Here is a tiny trained network, its code and every weight. The questions are about switching its units off for an input and a class, where a switched-off unit gives its printed mean instead of its output.

import numpy as np


def w(rows, s, z=0):
    codes = np.array(rows[::2]) - 128.0
    scale = np.full(codes.shape[1], s)
    scale[-1] = z or s
    return codes * scale


def norm(h):
    return h / np.sqrt((h * h).mean(-1, keepdims=True) + 1e-5)


def f(y):
    return y / 2 * (1 + np.tanh(0.7978845608 * (y + 0.044715 * y**3)))


def log_softmax(a):
    a = a - a.max(-1, keepdims=True)
    return a - np.log(np.exp(a).sum(-1, keepdims=True))


def net(x, mask):
    res = np.array(x, float).reshape(1, 4) / 4 @ E
    u = 0
    for l in range(4):
        y = f(norm(res) @ A[l][:, :-1].T + A[l][:, -1])
        res = res + np.where(mask[u : u + 4], y, B[l][:, -1]) @ B[l][:, :-1]
        u += 4
    return log_softmax(norm(res)[-1] @ U[:, :-1].T + U[:, -1])


A, B = {}, {}
E = w([
[224,33,181],'x0',
[254,207,71],'x1',
[149,207,43],'x2',
[178,78,11],'x3',
],0.0039)
A[0] = w([
[158,129,254,159],'L0N0',
[207,103,192,60],'L0N1',
[102,213,180,255],'L0N2',
[202,147,49,102],'L0N3',
],0.0081,0.0015)
B[0] = w([
[102,202,129,253],'L0N0',
[172,110,151,192],'L0N1',
[2,17,108,249],'L0N2',
[71,131,146,228],'L0N3',
],0.0082,0.0027)
A[1] = w([
[113,182,178,236],'L1N0',
[197,117,107,175],'L1N1',
[108,2,87,250],'L1N2',
[147,91,92,39],'L1N3',
],0.0089,0.0016)
B[1] = w([
[252,1,26,184],'L1N0',
[206,97,254,155],'L1N1',
[202,221,98,253],'L1N2',
[70,202,206,122],'L1N3',
],0.0057,0.0036)
A[2] = w([
[144,127,216,7],'L2N0',
[41,85,117,153],'L2N1',
[111,254,64,183],'L2N2',
[58,133,165,221],'L2N3',
],0.012,0.0015)
B[2] = w([
[152,177,155,160],'L2N0',
[163,89,133,248],'L2N1',
[71,163,145,253],'L2N2',
[135,144,7,201],'L2N3',
],0.014,0.0059)
A[3] = w([
[148,151,252,127],'L3N0',
[104,140,89,130],'L3N1',
[111,132,222,252],'L3N2',
[168,168,100,143],'L3N3',
],0.011,0.0023)
B[3] = w([
[169,174,106,254],'L3N0',
[128,77,186,191],'L3N1',
[163,106,3,211],'L3N2',
[113,205,135,154],'L3N3',
],0.0058,0.0038)
U = w([
[247,189,158,190],'0',
[54,85,14,203],'1',
[27,154,132,126],'2',
[140,92,180,2],'3',
[61,155,106,64],'4',
],0.011,0.0046)

Each question gives the input, the list of numbers given to net, and the class t.
The units are the neurons (one row each of A and B). Each row of codes is followed by its name. A weight is (code - 128) times the scale printed after its matrix; where a second scale follows, it is the last column's (A, B and U).
mask holds one flag per neuron, layer by layer. A switched-off neuron (its flag False) gives its mean, the last column of its row in B, instead of its output. The means were averaged over made-up inputs and are rounded, as every weight is.
A unit's drop is (log p(t) with every unit on - log p(t) with that unit switched off) / (log p(t) with every unit on - log p(t) with every unit switched off).
The circuit of an input: a set's keep is (log p(t) with only the set's units on - log p(t) with every unit switched off) / (log p(t) with every unit on - log p(t) with every unit switched off). Starting from the 12 units with the biggest drops (on a tie, the unit counted first), units are removed one at a time, each time the one whose removal leaves the highest keep (on an exact tie, the one counted first), for as long as the keep stays at least 0.8.
units of the circuit, in order: the units of the circuit, biggest drop first
k most important neurons: the k neurons with the biggest drops, biggest first
top k neurons in layer l: the k neurons of layer l with the biggest drops, biggest first
drop of u: that unit's drop, to one decimal
input [0,-1,-4,7], class 0: 2 most important neurons	[L0N2; L1N1]
input [2,-7,-4,-4], class 1: units of the circuit, in order	[L2N3]
input [1,-5,-2,6], class 4: units of the circuit, in order	[L1N2; L2N2; L1N0]
input [3,-5,-5,7], class 0: units of the circuit, in order	[L0N2; L1N2]
input [-7,6,-3,-5], class 1: units of the circuit, in order	[L0N2; L2N1]
input [6,1,5,7], class 0: 2 most important neurons	[L1N1; L0N2]
input [-4,-2,7,5], class 2: units of the circuit, in order	[L2N2; L2N3]
input [0,0,-8,-4], class 1: top 2 neurons in layer 0	[L0N0; L0N2]
input [-7,-4,-6,8], class 4: 2 most important neurons	[L1N2; L0N2]
input [-1,-6,1,5], class 2: 2 most important neurons	[L1N2; L2N2]
input [-4,-6,-6,6], class 4: top 3 neurons in layer 0	[L0N2; L0N3; L0N0]
input [-2,7,-7,-4], class 1: 3 most important neurons	[L0N2; L0N0; L1N2]
input [2,-2,-4,0], class 0: top 2 neurons in layer 2	[L2N3; L2N2]
input [-2,6,-3,-3], class 1: units of the circuit, in order	[L0N2]
input [5,-2,8,-8], class 1: 2 most important neurons	[L0N2; L2N3]
input [2,-4,-4,0], class 0: top 2 neurons in layer 2	[L2N2; L2N0]
input [8,-7,4,7], class 0: drop of L0N2	0.1
input [3,-5,0,-6], class 1: drop of L2N3	0.3
input [2,-4,-3,7], class 0: drop of L0N2	0.5
input [-4,1,-6,6], class 4: drop of L2N1	0.0
input [-6,-3,-6,-8], class 1: top neuron in layer 2	[L2N3]
input [4,0,2,4], class 0: 2 most important neurons	[L0N2; L1N1]
